Here is a tiny trained network, its code and every weight. The questions are about switching its units off for an input and a target symbol, where a switched-off unit gives its printed mean instead of its output.

import numpy as np


def w(rows, s, z=0):
    codes = np.array(rows[::2]) - 128.0
    scale = np.full(codes.shape[1], s)
    scale[-1] = z or s
    return codes * scale


def norm(h):
    return h / np.sqrt((h * h).mean(-1, keepdims=True) + 1e-5)


def f(y):
    return y / 2 * (1 + np.tanh(0.7978845608 * (y + 0.044715 * y**3)))


def softmax(a):
    e = np.exp(a - a.max(-1, keepdims=True))
    return e / e.sum(-1, keepdims=True)


def log_softmax(a):
    a = a - a.max(-1, keepdims=True)
    return a - np.log(np.exp(a).sum(-1, keepdims=True))


def net(x, mask):
    ids = ['αγεθξτω'.index(c) for c in x.split()]
    T = len(ids)
    res = E[ids] + P[:T]
    u = 0
    for l in range(2):
        q, k, v = (norm(res) @ M[l].T for M in (Q, K, V))
        z = softmax(np.where(np.tri(T) > 0, q @ k.T / 2**0.5, -1e9)) @ v
        res = res + np.where(mask[u], z, O[l][:, -1]) @ O[l][:, :-1]
        u += 1
        y = f(norm(res) @ A[l][:, :-1].T + A[l][:, -1])
        res = res + np.where(mask[u : u + 4], y, B[l][:, -1]) @ B[l][:, :-1]
        u += 4
    return log_softmax(norm(res)[-1] @ U[:, :-1].T + U[:, -1])


Q, K, V, O, A, B = {}, {}, {}, {}, {}, {}
E = w([
[83,173,136,10,34,192,218,122,29,143],'α',
[242,161,184,68,137,49,70,173,152,73],'γ',
[138,129,56,142,142,112,159,131,191,67],'ε',
[90,161,67,94,108,96,117,135,208,121],'θ',
[93,154,71,94,107,103,123,139,210,126],'ξ',
[84,171,78,91,124,65,97,102,191,96],'τ',
[117,168,185,154,149,182,177,77,136,193],'ω',
],0.011)
P = w([
[71,130,158,124,72,112,209,3,223,41],'0',
[153,132,55,209,11,107,183,69,139,126],'1',
[161,152,57,181,70,130,173,70,134,116],'2',
[152,146,52,159,99,144,166,71,129,115],'3',
[146,135,48,142,119,142,159,73,127,127],'4',
[143,125,47,129,136,138,155,80,124,139],'5',
[139,122,48,124,150,135,148,90,122,150],'6',
[139,117,50,116,163,132,142,103,121,161],'7',
[140,117,54,111,176,132,141,122,123,169],'8',
[140,117,53,106,186,121,138,144,118,179],'9',
[142,118,54,98,198,113,145,175,115,184],'10',
],0.0066)
Q[0] = w([
[127,157,151,68,185,149,163,131,146,141],'L0H1',
[141,63,254,182,139,135,138,122,73,117],'L0H1',
],0.0071)
K[0] = w([
[90,105,191,48,72,135,172,149,79,163],'L0H1',
[87,254,196,208,16,158,68,5,184,173],'L0H1',
],0.0042)
V[0] = w([
[104,126,142,209,139,95,112,94,240,154],'L0H1',
[55,152,95,39,1,134,159,152,97,53],'L0H1',
],0.0045)
O[0] = w([
[105,107,131,128,164,184,218,96,89,2,137],'L0H1',
[184,145,85,167,113,167,40,107,161,99,254],'L0H1',
],0.0083,0.0048)
A[0] = w([
[123,109,153,153,75,86,111,136,180,64,64],'L0N1',
[73,103,128,136,170,123,164,132,157,76,98],'L0N2',
[80,88,194,138,148,138,120,101,150,105,5],'L0N3',
[47,99,171,139,170,147,165,130,2,71,129],'L0N4',
],0.0093,0.0026)
B[0] = w([
[85,66,164,93,146,173,223,124,88,189,254],'L0N1',
[63,74,67,204,215,107,69,201,96,198,241],'L0N2',
[137,157,254,212,136,161,83,171,147,251,105],'L0N3',
[144,103,112,53,194,16,37,231,50,124,217],'L0N4',
],0.0076,0.0017)
Q[1] = w([
[120,96,247,90,62,100,3,171,195,104],'L1H1',
[109,164,3,120,98,122,139,107,236,114],'L1H1',
],0.0063)
K[1] = w([
[183,132,253,138,114,105,128,133,203,23],'L1H1',
[175,194,143,159,95,213,40,25,146,248],'L1H1',
],0.0058)
V[1] = w([
[47,138,173,203,97,171,88,148,129,182],'L1H1',
[1,132,80,160,212,101,197,151,187,149],'L1H1',
],0.0046)
O[1] = w([
[244,65,192,111,125,85,100,137,181,81,1],'L1H1',
[153,146,92,141,68,179,145,49,186,101,158],'L1H1',
],0.011,0.00099)
A[1] = w([
[124,66,108,156,202,102,18,187,123,116,162],'L1N1',
[76,170,73,95,35,175,222,77,86,88,3],'L1N2',
[130,123,160,118,81,145,222,35,254,45,182],'L1N3',
[156,189,132,88,98,194,113,96,134,152,120],'L1N4',
],0.0078,0.0035)
B[1] = w([
[184,94,208,148,38,121,150,146,205,116,187],'L1N1',
[128,176,63,193,55,51,27,194,110,2,249],'L1N2',
[173,191,129,123,92,191,180,7,245,239,254],'L1N3',
[88,97,122,106,86,95,145,162,126,50,216],'L1N4',
],0.0084,0.0077)
U = w([
[171,148,146,157,76,152,133,90,188,133,171],'α',
[131,134,59,156,92,99,31,161,127,97,151],'γ',
[133,153,93,139,229,104,60,118,125,126,244],'ε',
[131,108,132,9,136,105,183,129,113,178,249],'θ',
[83,61,114,180,115,133,186,162,142,101,63],'ξ',
[103,114,144,131,119,146,128,113,109,117,41],'τ',
[113,121,137,129,123,153,127,122,118,112,3],'ω',
],0.012,0.0039)

Each question gives the input, a string of symbols that net reads in full, and the target symbol t.
The units are the heads (2 rows each of Q, K, V and O) and the neurons (one row each of A and B). Each row of codes is followed by its name. A weight is (code - 128) times the scale printed after its matrix; where a second scale follows, it is the last column's (O, A, B and U).
mask holds one flag per unit, layer by layer, with each layer's heads first. A switched-off unit (its flag False) gives its mean, the last column of its rows in O or B, instead of its output. The means were averaged over made-up inputs and are rounded, as every weight is.
A unit's drop is (log p(t) with every unit on - log p(t) with that unit switched off) / (log p(t) with every unit on - log p(t) with every unit switched off).
The circuit of an input: a set's keep is (log p(t) with only the set's units on - log p(t) with every unit switched off) / (log p(t) with every unit on - log p(t) with every unit switched off). Starting from all 10 units, units are removed one at a time, each time the one whose removal leaves the highest keep (on an exact tie, the one counted first), for as long as the keep stays at least 0.8.
units of the circuit, in order: the units of the circuit, biggest drop first
top k neurons: the k neurons with the biggest drops, biggest first
top k neurons in layer l: the k neurons of layer l with the biggest drops, biggest first
input γ α τ γ γ γ τ, target θ: units of the circuit, in order : (L0H1, L1N2)
input τ ω α ω ω α ω τ ξ, target α: top 3 neurons : (L1N2, L0N4, L1N1)
input ω γ ω τ τ τ ω ω ξ ω, target θ: top 2 neurons : (L1N2, L0N4)
input θ ω α θ ε ω τ ω ω γ ξ, target θ: top 2 neurons in layer 0 : (L0N2, L0N3)
input ω γ ω γ ω ω τ γ, target ε: top 3 neurons in layer 0 : (L0N4, L0N1, L0N3)
input γ α α γ α γ α, target θ: units of the circuit, in order : (L1H1, L1N2, L0H1)
input ω τ α τ ω ω γ τ, target θ: top 4 neurons : (L1N2, L0N2, L1N3, L0N3)
input ω α ω ε τ τ, target ξ: top neuron : (L0N2)
input ε τ ω ω τ ω γ, target α: top 2 neurons : (L0N2, L1N3)
input α ω θ ω θ ω ω θ, target α: top 4 neurons : (L1N2, L0N4, L1N1, L1N4)
input γ ω ω ω, target ε: top 2 neurons in layer 0 : (L0N4, L0N3)
input α γ τ θ, target θ: top 3 neurons in layer 0 : (L0N1, L0N2, L0N3)
input ω α α ω ω ω τ, target α: top 3 neurons : (L1N2, L1N1, L0N4)
input τ τ ω τ τ ω ε γ, target α: units of the circuit, in order : (L0N2, L0N4, L0H1)
input α α ω ξ τ ω θ, target α: units of the circuit, in order : (L1N2)
input ω ξ α ξ α τ ε ω ω, target ε: top 2 neurons : (L1N1, L1N3)
input α ε ω γ ξ ω ω ω τ, target α: top 3 neurons in layer 1 : (L1N1, L1N2, L1N4)
input γ α τ ξ ω τ ω ω ε, target ξ: top 4 neurons : (L0N2, L1N3, L1N2, L1N1)
input ξ ω γ α γ θ, target θ: units of the circuit, in order : (L1N2, L1H1, L0H1)
input ω α ε, target ξ: units of the circuit, in order : (L0H1, L1H1, L1N3, L1N2)
input γ θ θ τ τ ω α γ γ α ω, target γ: top 3 neurons : (L1N3, L0N1, L1N4)
input ω ε α γ α ω γ θ γ γ, target θ: top 2 neurons in layer 1 : (L1N2, L1N1)
input ε ω τ ω α γ ω ξ, target α: top 2 neurons : (L0N4, L1N2)
input θ α θ α ω ω, target γ: top 2 neurons in layer 0 : (L0N1, L0N4)
input ξ γ γ γ, target ε: top neuron : (L1N3)
input τ α α ω ε ω γ ω ω, target θ: top 2 neurons : (L1N2, L0N2)
